[ 0.64 -0.06 -0.13  4.07 -1.02 -0.17  3.69 -0.40  0.64 -1.22 -0.96 -2.74
  2.78 -4.52 -0.58 -1.91 -0.74 -0.44 -1.54]  q862 > P
[-0.42 -0.99  0.81  1.52 -0.77 -0.17  1.80  1.13  1.47 -0.32 -1.33  0.56
  2.65 -3.12  2.12  1.85  1.05 -0.36 -0.18]  Q610 > F
[-0.09  0.56  0.26  2.41 -1.39  1.25  0.27  0.75  1.50  0.24  3.27 -1.01
 -1.70 -0.25 -4.30 -2.83 -1.45  1.03  1.07]  q901 > Z
[ 0.90  0.90 -1.20 -0.85 -2.29  1.46  2.90  1.20  1.26 -1.53  0.97 -2.50
 -1.47 -3.61 -2.22 -3.40 -1.44  1.02  1.63]  q901 > Z
[-0.35 -0.14 -0.15 -2.46  0.56 -0.87 -1.81  2.64 -1.33  1.03 -0.99 -0.16
 -1.67  0.77  3.71  0.83 -0.39  2.90 -0.63]  Q540 > D
[ 1.30  0.94  0.16  3.41 -1.11  2.38  2.39 -0.21  0.75  1.59  1.04 -4.44
  1.67 -3.64 -0.77 -1.18 -1.80  0.87  3.40]  q862 > P
[ 1.60  0.31  1.34 -0.36 -0.09 -0.25  1.87  1.69  0.86 -0.19  1.34 -0.36
 -0.01 -1.55  0.81 -1.84 -0.14  0.66 -0.29]  q901 > A
[ 1.22  0.55  0.00 -0.17 -1.17  0.93 -2.61  2.22 -0.27  0.79 -0.43 -0.98
 -1.31 -1.86  2.00  0.47 -0.93  2.59  0.48]  Q540 > D
[ 1.20  0.20  0.49 -0.75  0.98  1.22  3.40  0.17  1.75  1.54  0.61 -2.11
  2.52 -2.43 -0.08 -1.14 -0.03  2.10  0.96]  q862 > P
[-0.82  0.02  0.13 -0.52  0.60  0.69 -1.18  2.95 -1.94  0.89 -0.44 -1.97
 -0.45 -3.13  4.04  0.23 -0.76  3.04  0.70]  Q540 > D
[ 0.23  0.65 -0.30  4.15 -1.44 -0.51  0.05 -0.56  1.61 -1.01  2.78 -2.28
 -0.82  1.41 -4.42 -1.14  0.34 -0.65  2.22]  q901 > A
[ 1.10 -0.16 -0.87 -1.25 -0.99  0.85 -1.79  2.62 -1.88 -0.22 -1.33 -1.39
 -1.11 -1.06  2.76  0.02 -0.14  3.05 -0.74]  Q540 > G
[-0.67 -0.09  0.25 -0.47 -1.77  4.18  2.60  1.96  0.93 -1.33 -1.36  0.34
  3.24 -4.05 -0.62  1.72  2.30  0.05  0.89]  Q610 > J
[-0.62  0.33 -0.02 -3.52 -0.27  1.39  5.20 -1.41  1.31 -1.92 -1.80 -0.86
  2.61 -4.68  0.62 -0.62  1.70  0.32  1.37]  Q610 > J
[ 0.45 -0.80 -0.95  2.27 -1.36  2.37  4.54 -3.15 -0.11 -1.38 -0.36 -5.11
  1.78 -7.08  2.11 -4.10 -0.23  1.29  3.10]  q862 > P
[-0.08  1.15  0.70  2.29  0.82  2.30 -1.73  2.41 -0.70  2.25  0.29  0.65
  0.47 -1.48  2.52  0.08  1.19  0.73 -1.67]  Q540 > D
[-1.88 -0.06 -0.21  0.85  0.00  0.93  1.79  2.08  1.21  0.21 -0.70 -0.76
  1.35 -1.74  0.70  5.35  1.76  1.28  1.06]  Q610 > F
[-0.88 -0.45 -0.05  0.10  0.55 -0.39  4.02 -0.80  0.39  0.20 -0.96 -3.12
  2.09 -2.64  1.79 -0.30  0.36  1.25  1.66]  q862 > E
[ 0.77 -0.96 -0.31  1.76  0.54  2.33 -0.83  2.75 -2.16  0.36  0.84 -0.40
 -0.23 -3.98  2.40 -2.04 -0.21  2.34  0.16]  Q540 > G
[-0.54  0.06 -1.06  1.17 -0.11  2.21  1.92 -0.52  1.37 -0.61  0.72 -2.82
  0.20 -1.90 -1.12 -1.24 -0.41  2.28  0.45]  q862 > P
[ 0.85  0.01 -0.61  6.62 -1.43  2.61  2.24 -2.88  2.61 -0.30  1.26 -2.75
  1.23 -0.02 -3.17  1.91 -0.59  1.57  2.09]  q862 > E
[-1.77 -0.34 -0.12 -3.20 -3.08  2.75  0.68  0.69  1.01 -0.07  0.50 -1.22
  0.67 -0.35 -0.85  1.39  0.88  0.43  2.05]  Q610 > F
[-0.42 -1.12  0.13  1.18 -0.40  1.33  2.11  0.85  0.46 -0.72 -1.76  0.57
  2.90 -1.22 -1.32  1.05  2.08 -0.45  1.05]  Q610 > J
[ 0.01  0.62 -0.44  1.61 -2.09  2.41 -3.56  0.98  0.11  2.90  3.61  0.33
 -4.65  2.43 -0.57  0.37 -0.80  2.53 -0.02]  Q540 > G
[-0.97  0.35 -0.04  0.37 -1.35 -0.10  6.51 -2.63  2.64 -0.19  0.24 -2.76
 -0.56  1.76 -1.29  0.25 -2.17 -0.93  0.30]  q862 > P
[-1.04 -0.12  1.28 -0.88 -1.52 -1.63  1.32  0.17  1.71  0.43 -0.43  0.82
  1.53  0.47  0.34  1.36  1.71 -1.58  1.10]  Q610 > F
[ 1.63  0.79 -0.62 -2.10 -0.16  1.17  1.28 -1.00 -0.87 -1.98  0.02 -2.49
  0.73 -3.98 -2.50 -3.32 -1.41  0.23  1.09]  q901 > A
[-0.72  0.45 -0.93 -0.45  0.30  1.14  3.32  0.70  1.61 -0.67 -1.38  1.44
  2.08 -1.59 -1.37  0.39  1.52 -0.29 -1.31]  Q610 > J
[-0.87 -0.20  0.18 -0.11 -0.31 -0.65 -2.81  2.36 -1.41  0.56 -1.53 -0.28
 -1.88 -0.68  4.23  0.26  0.24  0.35 -0.20]  Q540 > D
[-1.70 -1.48  0.86  0.53 -2.51 -0.88 -2.16  0.75  1.92 -0.55 -1.53 -0.66
  0.52  1.62 -0.48  1.99  0.57 -0.24  0.66]  Q610 > F
[ 1.02  0.75 -0.27  0.02  0.21 -0.47  2.25 -0.24  1.93 -0.23  0.86 -1.42
 -1.32 -3.60 -2.39 -2.23 -0.81 -0.25 -1.07]  q901 > Z
[-0.61 -1.06  0.63 -1.76  0.31  1.18  3.21  1.58 -0.73 -1.79 -2.76 -0.74
  3.68 -3.66  2.96 -0.86  2.08 -0.18  0.65]  Q610 > F
[-0.49  0.24  0.60  0.41  0.29 -0.27  2.39  1.25 -0.22 -1.82 -3.46  2.49
  4.48 -2.30  1.29  0.76  1.98  0.91 -1.14]  Q610 > F
[-0.47 -0.47  1.44 -2.08 -2.09  0.69  0.16  0.85  1.74 -0.03 -0.29 -0.56
  0.23  1.38 -0.35  1.84  1.16 -0.50  1.15]  Q610 > F
[-1.36  0.61 -0.18 -1.40  0.76  0.54  3.17  0.98  1.42 -3.41 -1.06 -0.28
  1.93 -4.77 -1.07  0.45  2.07 -0.88  1.42]  Q610 > J
[ 0.24  1.63 -0.20  1.90 -0.99  1.79 -0.75  1.56 -1.57 -1.57  0.57 -4.14
 -3.21 -2.73  3.17 -0.07 -4.37  1.43  0.66]  Q540 > D

[ 1.71 -2.10 -4.00  2.77 -6.32 -5.04 -0.53 -3.22 -1.03 -1.68 -2.57  3.78
  2.48  0.27 -6.18  2.11  4.36 -1.86  2.29]  q464 > q621
[-1.21 -1.71  2.06 -1.51  0.25 -1.25 -3.00  0.68  2.99 -2.13 -0.21 -1.01
  0.95 -0.22  0.56 -1.87 -5.09  0.52 -0.21]  q416 > q369
[ 2.38 -2.23 -3.70  2.24 -6.05 -5.14 -1.09 -4.92  0.83 -1.87 -1.89  3.79
  2.61  0.12 -4.45  2.54  4.85 -2.33  2.10]  q464 > q621
[ 0.30 -2.76 -2.51  1.19 -7.16 -7.12 -2.48 -2.90  1.82 -2.64 -3.22  2.11
  3.55  0.73 -4.82  2.01 -0.34 -0.87  1.24]  q464 > q621
[-1.02 -1.67  0.02 -0.24 -3.00 -5.15 -2.86 -0.72  1.08 -0.44 -1.18 -0.05
  2.10  0.11 -1.69  0.78 -1.86 -0.98  0.27]  Q257 > Q420
[-0.64 -2.38  1.08 -0.25 -2.78 -3.62 -3.60 -0.40  3.40 -4.05 -1.43 -0.20
  1.69 -0.70 -2.78 -1.07 -3.93  0.99  1.49]  q416 > q369
[ 2.07  0.38  0.00  0.99 -0.05 -0.36 -0.17 -0.57 -1.94  2.17  0.62 -0.59
 -0.60  0.68 -0.74  1.07  3.01 -1.04  0.58]  Q257 > Q420
[ 0.64  0.48  1.48 -0.10 -1.12  1.70 -0.49  0.05 -0.49 -2.39 -0.44  0.15
 -0.34 -1.37 -0.41 -0.33 -2.14  1.16  2.33]  q416 > q813
[ 1.91 -1.83 -0.24  0.83 -5.12 -7.76 -2.80 -3.93  2.20 -0.72 -1.61  0.62
  3.25  0.26 -4.60  2.44  1.29 -2.16  1.35]  Q257 > Q420
[-0.68 -0.08 -0.65 -1.29 -2.08 -0.52 -0.07 -2.53  0.07 -3.46 -1.72  0.21
  0.26 -0.73  1.04  0.20 -2.15  0.55  0.49]  Q490 > q435
[ 0.89 -1.32  0.32  1.25 -3.25 -3.67 -1.99 -2.00  0.50 -0.97 -0.60 -0.79
  0.65 -0.53 -1.93  1.09  1.25 -1.22  1.39]  Q257 > Q420
[-2.74 -0.60 -1.33  0.10 -0.21 -1.16 -0.94  1.96 -1.01  0.97 -1.19  0.56
  1.05  1.71  0.53 -0.22 -0.21 -0.54 -1.76]  q464 > q621
[ 5.25  3.58 -2.28  2.12 -0.76  8.41  6.38 -5.84 -5.93 -0.47  2.74  1.20
 -4.94 -2.02  2.22  2.05  8.41  0.68  3.99]  q416 > q369
[-1.10 -3.26  0.83  0.35 -4.04 -6.82 -4.57 -1.37  3.30 -1.59 -1.39 -0.57
  2.95  0.17 -1.35  0.47 -1.54  0.03  1.46]  Q257 > Q420
[-0.83  0.68 -0.97 -0.01 -0.10 -2.06  0.42  3.50 -1.11  1.34 -1.62  0.27
  0.56  0.16  0.35  0.72 -1.01 -1.52 -1.02]  q464 > q170
[-1.59 -1.91 -0.62  0.24 -0.23 -3.31 -1.89  2.38 -0.05  0.42 -1.51  0.13
  1.38  0.56 -1.45 -0.93 -2.40 -0.21 -0.97]  q464 > q621
[-0.48 -1.06 -0.93  0.41 -1.41 -2.79 -0.93  0.09  0.80  0.47 -0.89  0.31
  1.42  0.74 -1.24  0.38  0.24 -0.14 -0.67]  q464 > q170
[ 1.53 -0.27  0.96  0.81 -1.55  1.86  0.29 -1.67  0.21 -1.90  1.01  0.62
 -1.40 -1.40 -0.25  0.01  1.86  1.96  3.41]  q416 > q369
[-2.84 -2.06 -1.76 -0.33 -1.10 -2.66 -1.04  1.24 -0.13 -0.03 -1.56  0.82
  1.80  1.31 -0.85 -0.60 -2.20 -0.88 -1.50]  q464 > q621
[-0.63 -1.71  1.98 -0.49 -1.68 -1.30 -2.87  0.04  1.63 -2.87 -1.19 -0.25
 -1.70 -1.17 -0.69 -1.24 -4.19  1.59  2.12]  q416 > q369
[-0.62 -0.82 -0.36 -0.38 -2.01 -2.86 -1.43 -0.05  0.64  0.30 -2.14  0.35
  2.20  0.66 -0.82  0.72 -0.77 -0.63  0.52]  Q257 > Q420
[-0.47 -0.20 -0.41 -0.35 -2.02 -3.93 -1.41 -0.75  0.04  0.23 -1.62 -0.34
  1.77  0.27 -1.50  0.90 -1.34 -1.58  0.04]  Q257 > q395
[-0.65 -2.38  0.85 -0.75 -2.34 -0.42 -3.05 -0.67  3.80 -3.66 -0.18  0.20
  0.54 -0.90  0.91 -1.22 -2.34  1.71  1.67]  q416 > q369
[ 0.06  0.25 -1.34 -0.42 -2.50 -0.72  1.27 -3.48  0.35 -0.72 -0.52  0.15
  1.07 -0.22  0.77  0.72  1.04 -0.44  0.08]  Q490 > q435
[-1.99 -0.82  1.73 -0.19 -1.02 -0.17 -2.08  1.07 -0.64 -1.89 -1.02 -0.67
 -0.78 -0.09  0.55 -1.36 -2.44  1.55  2.10]  q416 > q813
[-3.34 -0.14  0.47 -1.26  2.16 -0.10 -0.81  3.44 -1.17  1.98  0.16 -0.97
  0.25  1.09  2.79 -1.38 -2.16  0.60 -2.78]  q464 > q170
[-1.85 -0.69 -1.10  0.05 -0.34 -1.84  0.56  1.88 -0.77  1.55 -1.12  0.22
  0.61  0.68 -0.67  0.08 -0.17 -0.34 -2.21]  q464 > q621
[-1.29 -1.28  0.82 -0.37 -1.26 -0.80 -1.16 -0.47  2.39 -2.59 -0.71  0.29
 -0.92 -0.61 -0.81 -1.09 -2.66  1.04  1.00]  q416 > q369
[-0.52 -2.01  0.73  0.15 -2.57 -1.17 -2.99 -0.03  0.72 -2.80 -0.64  0.31
  0.36 -1.10 -1.68 -1.18 -2.41  1.58  3.21]  q416 > q813
[-1.04 -1.74  1.01 -0.92 -0.94 -0.53 -2.83  0.43  2.24 -2.87  0.10  0.00
 -0.13 -0.80 -0.94 -1.15 -2.41  1.41  1.35]  q416 > q369
[-5.53 -4.41 -0.02 -2.07 -3.84 -8.41 -6.25  2.23  6.29 -1.84 -3.88  0.31
  6.20  1.82 -2.63 -1.41 -8.41 -0.53 -2.63]  q464 > q170
[-0.46 -0.12  0.59 -1.02 -2.22 -1.78 -0.66 -1.68  0.27 -2.50 -2.41 -0.32
  1.21  0.12  0.08 -0.11 -3.03  0.66  1.14]  Q490 > q435
[-0.16 -0.63  1.51  0.62 -2.37 -3.39 -2.57 -0.72  0.95  0.05 -0.55 -0.62
  0.77 -0.08 -0.90  0.85 -0.19 -0.47  1.10]  Q257 > Q420
[-3.47 -0.79  2.24 -1.53  0.91  0.21 -1.91  1.41  1.32 -1.89 -0.91 -1.38
  0.68 -0.18  2.15 -2.50 -5.82  2.04 -0.57]  q416 > q813
[-1.90  0.54  0.88  0.14 -0.07  2.10 -0.77  1.76 -2.67 -0.61 -0.15 -1.10
 -1.63 -0.75  1.03 -1.81 -1.24  1.74  2.06]  q416 > q813
[ 0.15 -0.22 -1.92  0.85 -1.72 -0.93  0.24 -1.64 -2.14  0.92 -0.67  0.91
  0.27  0.90 -0.50  1.03  3.60 -1.11  0.24]  q464 > q621
[ 0.13 -1.27 -1.00 -0.86 -2.81 -2.18 -1.16 -2.89  3.80 -3.06 -1.88  0.83
  2.15 -1.52 -0.14 -0.02 -1.02  0.10  0.07]  Q490 > q435
[-2.20 -0.60 -1.18  0.49 -0.04 -2.02 -0.21  0.89 -1.20  1.26 -1.88  0.54
  1.59  0.91 -0.04  0.20 -0.14 -0.96 -1.82]  q464 > q621
[-0.37 -0.82  0.48 -0.40 -1.90 -3.16 -1.74 -0.80  0.63 -0.20 -0.47  0.06
  1.28 -0.13 -0.81  0.54  0.00 -0.60  0.19]  Q257 > q395
[-1.23 -1.05 -0.46 -0.03 -3.29 -3.39 -2.24 -0.96 -0.35  0.09 -1.36  0.03
  1.80  0.29 -1.44  0.44  0.14 -0.90  0.10]  Q257 > q395
[-0.80  1.04  0.98 -0.82 -0.28 -3.47 -1.13 -0.44  1.36  0.64 -1.41 -0.89
  1.32  0.48 -0.19  0.71 -2.01 -1.13 -1.37]  Q257 > q395
[-3.31 -0.91 -0.60 -0.16 -1.38 -2.01 -1.39  1.47 -0.13  0.15 -2.11  1.98
  1.63  1.18 -0.78 -0.36 -2.07 -0.13 -0.95]  q464 > q621
[-0.23 -0.05  1.09 -0.31 -2.25 -0.23 -2.29  0.23 -0.06 -1.99 -0.94 -0.73
 -0.19 -1.97  0.51 -0.64 -1.12  1.48  2.80]  q416 > q813
[ 1.97  1.15 -0.38 -0.25 -0.63 -2.18  0.95 -1.76 -1.24  0.78 -0.52 -0.44
  0.96  0.34 -0.33  1.34  1.48 -1.93 -0.34]  Q257 > q395
[-1.26 -0.79  1.79 -0.71  1.28  1.68 -1.85  0.81  1.34 -1.28  0.86 -0.61
 -0.76 -0.50  2.32 -2.03 -2.38  3.75  0.81]  q416 > q369
[-0.82 -1.88  1.03  0.62 -2.05 -2.67 -2.60  0.67  0.30 -2.18 -1.87 -0.11
  0.68 -1.26 -1.45 -0.62 -2.96  1.06  2.75]  q416 > q813
[-0.80 -0.72  0.45 -0.57 -1.91 -3.24 -1.43 -0.33  0.18  0.73 -1.03 -1.11
  1.20  0.68 -0.43  0.79 -0.94  0.01  1.07]  Q257 > q395
[-1.79 -1.05 -0.28 -2.64 -2.34 -4.73 -0.86 -0.98  2.73 -2.25 -2.37  0.46
  2.56  0.74 -0.41 -0.67 -4.25 -0.28 -2.02]  Q490 > q276
[-0.27 -0.81  1.57  0.15 -2.60 -2.20 -2.49 -0.72 -0.44 -1.45 -1.72  0.08
  0.13 -1.38 -1.38 -0.27 -2.30  0.83  3.09]  q416 > q813
[ 0.12  0.67 -0.42 -0.99 -0.98  0.31  0.64 -1.99 -0.42 -1.65 -1.06 -0.63
  0.56 -0.59  1.47  0.22 -0.28  0.18  0.45]  Q490 > q435
[-1.60 -1.79  1.78 -0.46 -1.62 -2.12 -3.24  1.18  1.12 -1.77 -0.74 -0.42
  0.59 -0.10 -0.78 -1.25 -3.65  1.17  1.51]  q416 > q813
[ 0.11  0.40 -0.36  1.27 -1.44 -0.72 -0.96 -0.84 -0.81  0.53  0.14 -1.68
  0.22 -0.08 -0.14  0.74  1.27 -0.25  0.51]  Q257 > Q420
[-1.53  1.42 -0.76 -2.23 -0.59 -0.74  0.62 -1.63  0.49 -1.98 -2.41  0.02
  0.85  0.33  3.22 -0.27 -2.93  0.13 -0.68]  Q490 > q276
[ 2.34  1.62 -1.35 -0.92 -1.94 -0.66  1.97 -5.08 -0.29 -1.68 -1.28  0.18
  0.70 -0.59  0.06  1.94  1.84 -0.65  0.91]  Q490 > q276

[-0.57  6.61  0.21  0.74  1.62 -0.86  0.08 -0.04  0.29  1.05  0.21  3.07
 -0.96  0.02 -1.30 -1.90 -3.12  5.23 -0.96]  q141 > q25
[ 2.60  3.75 -4.45  0.89  0.89  2.25  1.89  2.88 -0.84  1.00  0.43  1.61
  1.06 -0.14 -0.95  1.76  1.91 -6.69  1.61]  Q518 > q592
[ 1.00  5.58  6.97 -0.07  0.89 -1.38  0.60 -2.94  0.14  1.04  0.04  1.09
  1.29  0.01 -2.18 -0.96 -3.00  5.15 -0.58]  q141 > q25
[ 2.31  4.97 -3.40 -0.10 -0.84  1.74 -0.43  4.26  0.82 -0.04  0.31  2.82
  0.47 -0.14 -1.16  4.69  1.75 -5.61  1.55]  Q518 > q898
[ 0.24  4.52  3.19  0.00  1.40 -2.89  0.59  2.84 -0.67  1.31  0.82  0.86
 -2.47 -0.61 -1.42 -0.24 -3.32  4.48  0.05]  q141 > q25
[-0.87  2.41  1.69 -0.71  0.78 -4.16  1.64 -1.57 -1.26  1.31 -0.20 -2.56
  0.46  0.27 -5.29 -0.67 -0.83  6.67  0.50]  q141 > q234
[-0.39  2.78  6.31 -0.16  0.65 -3.45 -0.73 -2.28  0.73  1.02  0.38 -0.11
 -0.25  0.99 -0.97  0.04  1.26  5.06 -0.97]  q141 > q25
[-0.98  0.10  3.85  1.04  0.65 -0.91  0.77  1.93 -0.25 -0.61  0.78  0.87
  5.00  0.45  1.45  2.04  0.91 -0.93  0.65]  Q565 > q325
[-0.05  1.24  2.81  0.53  0.18 -0.69 -0.32 -0.05  0.34 -0.01  0.35  4.03
 -2.17  0.90  1.41 -0.92  0.29 -2.36  0.05]  Q565 > q325
[ 0.27 -0.26 -3.33  1.54  0.90  1.29  2.11  4.04  0.24  1.52  0.15  1.32
  2.14 -0.46 -0.86  1.29  2.38 -4.48 -0.22]  Q518 > q592
[ 1.00  2.59  5.16 -0.18  0.75 -2.51 -0.58 -0.02 -0.14 -0.55 -1.08 -0.67
  0.44 -0.20 -0.23 -0.17 -0.97  5.74 -0.29]  q141 > q25
[-0.26  6.52  6.96 -0.74  1.08  3.07  2.91 -1.73  0.42 -0.34  0.43 -0.09
 -0.30 -1.00 -2.25 -0.80 -1.40  3.83 -1.12]  q141 > q234
[ 0.02  2.78  4.05 -0.92  1.34 -2.43  3.32 -2.38  0.58  0.07  1.47  2.14
 -1.47  1.93 -0.05 -0.16 -0.75  4.78 -0.23]  q141 > q234
[-0.93  1.60  3.81  0.23 -1.19 -2.62 -0.78 -1.71 -0.29  0.91  0.05  0.45
  0.41 -1.05 -1.71 -0.92 -3.10  3.42 -0.17]  q141 > q723
[ 1.64  3.02 -2.66  0.61  1.70  1.36  0.83  5.86 -0.92 -0.07  0.51  3.17
  0.54  2.66 -2.31  1.18  0.91 -4.57  1.52]  Q518 > q898
[ 1.03 -2.54  4.16 -0.69  0.90 -1.47 -0.39  1.02  1.54  2.51  1.31 -1.04
 -0.65  1.25 -0.01 -0.81  0.87  2.39 -1.73]  Q565 > q272
[ 2.62  3.57 -2.06  0.11 -0.82  3.66  0.25  2.72  0.61 -2.67 -0.24  1.39
  0.88 -0.25 -1.49  2.19  1.87 -5.67 -0.82]  Q518 > q898
[-0.41 -1.60  3.83  0.48 -0.90 -4.14  0.41 -0.36  0.47 -0.28  0.29  1.40
 -1.31  1.94  0.30 -1.58  0.04 -0.24 -0.36]  Q565 > q272
[ 0.29 -0.90  6.08 -0.08  0.90 -3.00  1.58 -0.04  0.93  0.12  2.04 -1.63
 -0.03  1.15  1.25  1.19 -0.10  0.89 -0.56]  Q565 > q272
[ 0.59  3.25  2.69  0.06  1.75 -3.24 -0.55 -0.92 -0.72  0.51  0.51 -1.84
  1.65 -0.07  0.08 -1.10 -0.24  6.74  0.23]  q141 > q234
[ 0.10  2.60  0.68  0.77  0.48  1.09 -1.73  0.92 -0.73 -1.77 -0.55  0.82
 -0.41  0.30 -0.23 -2.11 -2.13  3.89  1.03]  q141 > q234
[-1.43  5.58  8.06  0.44 -0.43 -2.42  0.80 -1.48 -0.72  1.17 -0.20 -1.30
  1.39 -0.78 -2.08 -0.72 -3.12  6.75  2.64]  q141 > q234
[-5.16  1.64  2.17 -0.99  0.42 -2.51  6.32 -6.67  0.21  0.17 -0.24  2.36
  0.02 -0.17  1.27 -1.23 -2.06  6.20 -0.92]  q141 > q25
[-0.22  6.51  0.84  1.13 -0.14  1.43 -0.03  1.53  0.91  0.69 -1.75  3.74
 -0.38  2.84 -2.83  0.67  0.11 -3.66  1.21]  Q518 > Q220
[ 0.39  7.74  4.54 -0.13 -1.24 -3.43  1.11 -3.68  1.36  1.25 -1.24 -2.99
 -0.56 -0.97 -0.30 -2.17 -0.37  5.82  0.62]  q141 > q234
[ 0.67 -2.15  4.28  0.49 -0.85 -1.62  0.90 -1.64  2.41  2.18  0.75 -1.85
 -1.25  0.78  2.18 -0.72  1.05  1.41  0.12]  Q565 > q272
[ 2.69  5.07  0.30  1.40 -0.25 -0.51 -0.55  3.82 -0.39 -0.24  0.18  1.06
  1.06 -0.56 -1.28  3.49  1.23 -4.55  2.54]  Q518 > q898
[-2.18  0.03 -3.96  2.71  1.68  2.87 -0.10  2.90  0.66  0.02  0.94  2.58
  0.36  0.47 -1.04  0.30  0.52 -8.13  1.16]  Q518 > q592
